Below is a small trained network, with its code and all its weights. Each question gives an input and a class and asks what happens when units are switched off, that is, made to give their printed mean instead of their output.

import numpy as np


def w(rows, s, z=0):
    codes = np.array(rows[::2]) - 128.0
    scale = np.full(codes.shape[1], s)
    scale[-1] = z or s
    return codes * scale


def f(y):
    return np.maximum(y, 0)


def log_softmax(a):
    a = a - a.max(-1, keepdims=True)
    return a - np.log(np.exp(a).sum(-1, keepdims=True))


def net(x, mask):
    res = np.array(x, float).reshape(1, 4) / 4 @ E
    y = f(res @ A[0][:, :-1].T + A[0][:, -1])
    res = res + np.where(mask, y, B[0][:, -1]) @ B[0][:, :-1]
    return log_softmax(res[-1] @ U[:, :-1].T + U[:, -1])


A, B = {}, {}
E = w([
[101,225,171,180,121,184],'x0',
[130,102,251,73,102,98],'x1',
[129,128,126,124,128,131],'x2',
[177,42,159,158,129,223],'x3',
],0.011)
A[0] = w([
[136,69,142,151,117,168,126],'n0',
[126,96,135,141,129,163,151],'n1',
[107,164,55,166,136,140,171],'n2',
[137,77,142,152,127,189,138],'n3',
[125,43,104,121,131,97,161],'n4',
[128,168,77,188,127,160,133],'n5',
[118,197,107,100,112,43,254],'n6',
[140,157,111,101,155,150,110],'n7',
[124,162,232,127,112,130,54],'n8',
[137,49,130,80,129,58,159],'n9',
[142,65,4,121,135,105,197],'n10',
[128,154,96,140,142,163,116],'n11',
[120,75,35,129,130,114,178],'n12',
[130,71,147,82,126,95,100],'n13',
[134,163,106,125,116,110,193],'n14',
[131,157,167,116,127,143,54],'n15',
[120,114,71,173,131,183,125],'n16',
[141,158,127,136,121,120,142],'n17',
[122,92,98,137,125,111,167],'n18',
[146,109,117,120,127,127,113],'n19',
[123,137,75,151,132,121,139],'n20',
[138,134,92,143,122,184,141],'n21',
[124,87,93,98,136,80,157],'n22',
[119,141,146,138,122,136,112],'n23',
],0.021,0.0072)
B[0] = w([
[128,102,114,108,134,208,175],'n0',
[122,93,142,158,112,150,160],'n1',
[132,115,38,80,125,148,215],'n2',
[156,67,152,149,105,193,181],'n3',
[104,110,124,30,141,176,194],'n4',
[97,96,60,147,66,129,199],'n5',
[110,237,103,110,159,30,255],'n6',
[150,125,104,126,128,113,144],'n7',
[146,172,196,144,220,143,200],'n8',
[152,114,120,88,13,80,218],'n9',
[134,199,217,195,254,147,241],'n10',
[143,116,93,124,90,114,166],'n11',
[151,157,189,182,220,132,212],'n12',
[105,105,96,76,65,129,183],'n13',
[137,154,91,120,125,127,178],'n14',
[127,126,156,143,166,126,152],'n15',
[108,41,131,173,103,48,187],'n16',
[135,155,111,146,115,142,152],'n17',
[109,153,167,109,116,170,165],'n18',
[109,147,128,120,118,163,144],'n19',
[98,185,109,133,134,185,181],'n20',
[133,89,124,177,91,112,170],'n21',
[140,118,167,137,111,53,191],'n22',
[116,95,116,145,169,108,145],'n23',
],0.036,0.022)
U = w([
[147,187,153,123,202,85,252],'0',
[189,66,216,169,176,191,191],'1',
[148,148,153,59,48,19,53],'2',
[194,73,151,33,55,192,97],'3',
[132,159,2,108,112,122,59],'4',
[161,35,113,195,49,125,50],'5',
],0.008,0.0038)

Each question gives the input, the list of numbers given to net, and the class t.
The units are the neurons (one row each of A and B). Each row of codes is followed by its name. A weight is (code - 128) times the scale printed after its matrix; where a second scale follows, it is the last column's (A, B and U).
mask holds one flag per neuron, in row order. A switched-off neuron (its flag False) gives its mean, the last column of its row in B, instead of its output. The means were averaged over made-up inputs and are rounded, as every weight is.
A unit's drop is (log p(t) with every unit on - log p(t) with that unit switched off) / (log p(t) with every unit on - log p(t) with every unit switched off).
The circuit of an input: a set's keep is (log p(t) with only the set's units on - log p(t) with every unit switched off) / (log p(t) with every unit on - log p(t) with every unit switched off). Starting from the 12 units with the biggest drops (on a tie, the unit counted first), units are removed one at a time, each time the one whose removal leaves the highest keep (on an exact tie, the one counted first), for as long as the keep stays at least 0.8.
units of the circuit, in order: the units of the circuit, biggest drop first
most important unit: the unit with the biggest drop
k most important neurons: the k neurons with the biggest drops, biggest first
drop of u: that unit's drop, to one decimal
input [6,0,3,-4], class 4: units of the circuit, in order	n10
input [5,0,4,2], class 5: units of the circuit, in order	n10; n6
input [1,-6,-3,-7], class 4: 3 most important neurons	n2; n5; n8
input [3,-8,-3,1], class 5: 2 most important neurons	n16; n6
input [0,5,0,7], class 3: 2 most important neurons	n10; n12
input [0,6,7,4], class 3: 2 most important neurons	n10; n12
input [8,1,1,8], class 1: 2 most important neurons	n8; n9
input [7,0,0,0], class 4: 2 most important neurons	n10; n12
input [0,0,8,7], class 1: 2 most important neurons	n9; n5
input [-7,6,5,1], class 3: 2 most important neurons	n6; n4
input [0,6,6,-6], class 2: 2 most important neurons	n10; n12
input [-1,-8,-4,1], class 1: 2 most important neurons	n10; n6
input [-8,5,4,1], class 3: 2 most important neurons	n6; n4
input [-5,8,3,1], class 3: most important unit	n6
input [0,7,0,-4], class 2: 3 most important neurons	n10; n12; n9
input [-3,2,8,2], class 3: drop of n6	0.2
input [8,-2,0,3], class 5: drop of n23	0.0
input [-6,-1,-1,6], class 1: drop of n10	0.5
input [-1,5,6,-3], class 2: drop of n10	0.1
input [6,-6,0,0], class 4: most important unit	n2
